Below is a small trained network, with its code and all its weights. Each question gives an input and a target symbol and asks what happens when units are switched off, that is, made to give their printed mean instead of their output.

import numpy as np


def w(rows, s, z=0):
    codes = np.array(rows[::2]) - 128.0
    scale = np.full(codes.shape[1], s)
    scale[-1] = z or s
    return codes * scale


def norm(h):
    return h / np.sqrt((h * h).mean(-1, keepdims=True) + 1e-5)


def f(y):
    return np.maximum(y, 0)


def softmax(a):
    e = np.exp(a - a.max(-1, keepdims=True))
    return e / e.sum(-1, keepdims=True)


def log_softmax(a):
    a = a - a.max(-1, keepdims=True)
    return a - np.log(np.exp(a).sum(-1, keepdims=True))


def net(x, mask):
    ids = ['γημξσφψ'.index(c) for c in x.split()]
    T = len(ids)
    res = E[ids] + P[:T]
    u = 0
    for l in range(2):
        r = norm(res)
        for j in range(2):
            rows = slice(2 * j, 2 * j + 2)
            q, k, v = (r @ M[l][rows].T for M in (Q, K, V))
            z = softmax(np.where(np.tri(T) > 0, q @ k.T / 2**0.5, -1e9)) @ v
            o = O[l][rows]
            res = res + np.where(mask[u + j], z, o[:, -1]) @ o[:, :-1]
        u += 2
        y = f(norm(res) @ A[l][:, :-1].T + A[l][:, -1])
        res = res + np.where(mask[u : u + 4], y, B[l][:, -1]) @ B[l][:, :-1]
        u += 4
    return log_softmax(norm(res)[-1] @ U[:, :-1].T + U[:, -1])


Q, K, V, O, A, B = {}, {}, {}, {}, {}, {}
E = w([
[123,155,89,9,146],'γ',
[51,96,161,159,161],'η',
[233,106,152,87,108],'μ',
[164,80,169,70,252],'ξ',
[141,45,130,79,107],'σ',
[56,10,118,124,97],'φ',
[115,47,86,198,185],'ψ',
],0.019)
P = w([
[155,73,254,240,125],'0',
[141,101,155,165,173],'1',
[152,113,131,158,162],'2',
[173,95,102,139,161],'3',
[177,98,86,126,143],'4',
[198,94,63,113,120],'5',
[176,116,73,119,99],'6',
],0.0063)
Q[0] = w([
[91,131,106,85,143],'L0H1',
[145,68,214,121,132],'L0H1',
[153,2,166,161,191],'L0H2',
[109,127,122,117,205],'L0H2',
],0.03)
K[0] = w([
[156,82,155,149,87],'L0H1',
[120,178,5,53,54],'L0H1',
[111,202,3,82,88],'L0H2',
[165,91,99,167,89],'L0H2',
],0.021)
V[0] = w([
[224,192,147,102,51],'L0H1',
[98,96,141,143,56],'L0H1',
[62,116,197,2,43],'L0H2',
[133,162,181,50,223],'L0H2',
],0.0087)
O[0] = w([
[254,171,118,115,99,83],'L0H1',
[142,100,112,78,149,80],'L0H1',
[143,87,220,88,68,200],'L0H2',
[108,135,223,137,169,253],'L0H2',
],0.0094,0.0056)
A[0] = w([
[221,128,148,224,177,225],'L0N1',
[224,170,179,113,160,255],'L0N2',
[118,146,179,241,177,18],'L0N3',
[206,89,55,250,169,221],'L0N4',
],0.015,0.00076)
B[0] = w([
[224,42,93,94,174,232],'L0N1',
[114,98,40,158,67,255],'L0N2',
[183,72,62,81,135,220],'L0N3',
[163,248,25,166,127,207],'L0N4',
],0.014,0.0079)
Q[1] = w([
[145,235,132,173,182],'L1H1',
[136,136,83,102,92],'L1H1',
[192,251,154,236,136],'L1H2',
[129,155,172,164,94],'L1H2',
],0.022)
K[1] = w([
[159,142,199,240,202],'L1H1',
[156,202,111,102,88],'L1H1',
[186,96,146,254,194],'L1H2',
[186,98,196,165,124],'L1H2',
],0.019)
V[1] = w([
[123,118,34,253,153],'L1H1',
[88,199,143,80,227],'L1H1',
[129,115,23,79,61],'L1H2',
[141,63,116,236,87],'L1H2',
],0.02)
O[1] = w([
[104,61,136,189,34,84],'L1H1',
[63,141,77,190,157,23],'L1H1',
[10,157,175,119,174,253],'L1H2',
[169,129,247,220,181,49],'L1H2',
],0.015,0.011)
A[1] = w([
[64,200,31,245,136,3],'L1N1',
[39,77,94,87,3,90],'L1N2',
[125,87,130,252,121,107],'L1N3',
[213,151,101,69,105,198],'L1N4',
],0.018,0.0029)
B[1] = w([
[192,189,105,159,253,207],'L1N1',
[225,70,174,89,133,234],'L1N2',
[70,203,84,88,97,199],'L1N3',
[150,231,107,172,46,248],'L1N4',
],0.019,0.011)
U = w([
[178,198,198,75,159,2],'γ',
[112,146,79,182,195,189],'η',
[77,80,224,127,166,191],'μ',
[150,103,91,124,34,213],'ξ',
[14,141,108,101,95,162],'σ',
[84,112,104,55,140,34],'φ',
[175,1,120,152,179,21],'ψ',
],0.01,0.0027)

Each question gives the input, a string of symbols that net reads in full, and the target symbol t.
The units are the heads (2 rows each of Q, K, V and O) and the neurons (one row each of A and B). Each row of codes is followed by its name. A weight is (code - 128) times the scale printed after its matrix; where a second scale follows, it is the last column's (O, A, B and U).
mask holds one flag per unit, layer by layer, with each layer's heads first. A switched-off unit (its flag False) gives its mean, the last column of its rows in O or B, instead of its output. The means were averaged over made-up inputs and are rounded, as every weight is.
A unit's drop is (log p(t) with every unit on - log p(t) with that unit switched off) / (log p(t) with every unit on - log p(t) with every unit switched off).
The circuit of an input: a set's keep is (log p(t) with only the set's units on - log p(t) with every unit switched off) / (log p(t) with every unit on - log p(t) with every unit switched off). Starting from all 12 units, units are removed one at a time, each time the one whose removal leaves the highest keep (on an exact tie, the one counted first), for as long as the keep stays at least 0.8.
circuit, biggest first: the units of the circuit, biggest drop first
unit that matters most: the unit with the biggest drop
top k neurons: the k neurons with the biggest drops, biggest first
k most important neurons of layer l: the k neurons of layer l with the biggest drops, biggest first
heads that matter: for each layer, one digit per head in row order, 1 if its drop is at least 0.15 and else 0, layers parted by /
input μ γ μ η σ ψ η, target μ: heads that matter	10 / 01
input ψ η μ ξ η φ γ, target ψ: unit that matters most	L1N2
input ξ σ ξ ψ μ ξ ξ, target ξ: circuit, biggest first	L0N2, L1H1
input φ ξ γ μ, target φ: 2 most important neurons of layer 0	L0N2, L0N4
input ψ φ ξ γ φ, target ψ: 2 most important neurons of layer 0	L0N4, L0N2
input ξ ψ ξ ξ, target η: circuit, biggest first	L0H2, L1N1, L1H1
input μ ξ η, target ξ: 3 most important neurons of layer 0	L0N4, L0N1, L0N2
input γ γ μ η γ ψ φ, target γ: circuit, biggest first	L0N2, L0H2
input ψ ξ σ γ, target ψ: top 2 neurons	L1N2, L0N4
input η η φ ψ η, target η: top 4 neurons	L1N1, L1N3, L0N2, L0N4
input μ ξ γ ψ ψ, target μ: circuit, biggest first	L1H2, L0H1, L0N2
input ψ ξ ξ ψ γ ψ, target ψ: circuit, biggest first	L1H1, L1N4
input η ξ γ μ, target η: 3 most important neurons of layer 0	L0N2, L0N3, L0N1
input ξ μ σ γ ψ, target ξ: top 3 neurons	L0N2, L0N4, L1N4
input η φ η η, target μ: circuit, biggest first	L1H2
input η ξ ξ ξ ξ, target ψ: top 2 neurons	L0N4, L0N2
input γ ξ φ, target γ: heads that matter	01 / 10
input ψ ξ γ ξ η μ, target ψ: heads that matter	01 / 10
input ξ ψ ψ ψ μ, target ξ: heads that matter	10 / 10
input γ ξ σ, target γ: top neuron	L0N2
input ψ η ξ γ ψ, target ψ: circuit, biggest first	L0H2, L1H1, L1N2
input ψ σ γ η ξ ξ σ, target ψ: circuit, biggest first	L1N2, L0H2, L1H1, L1N4
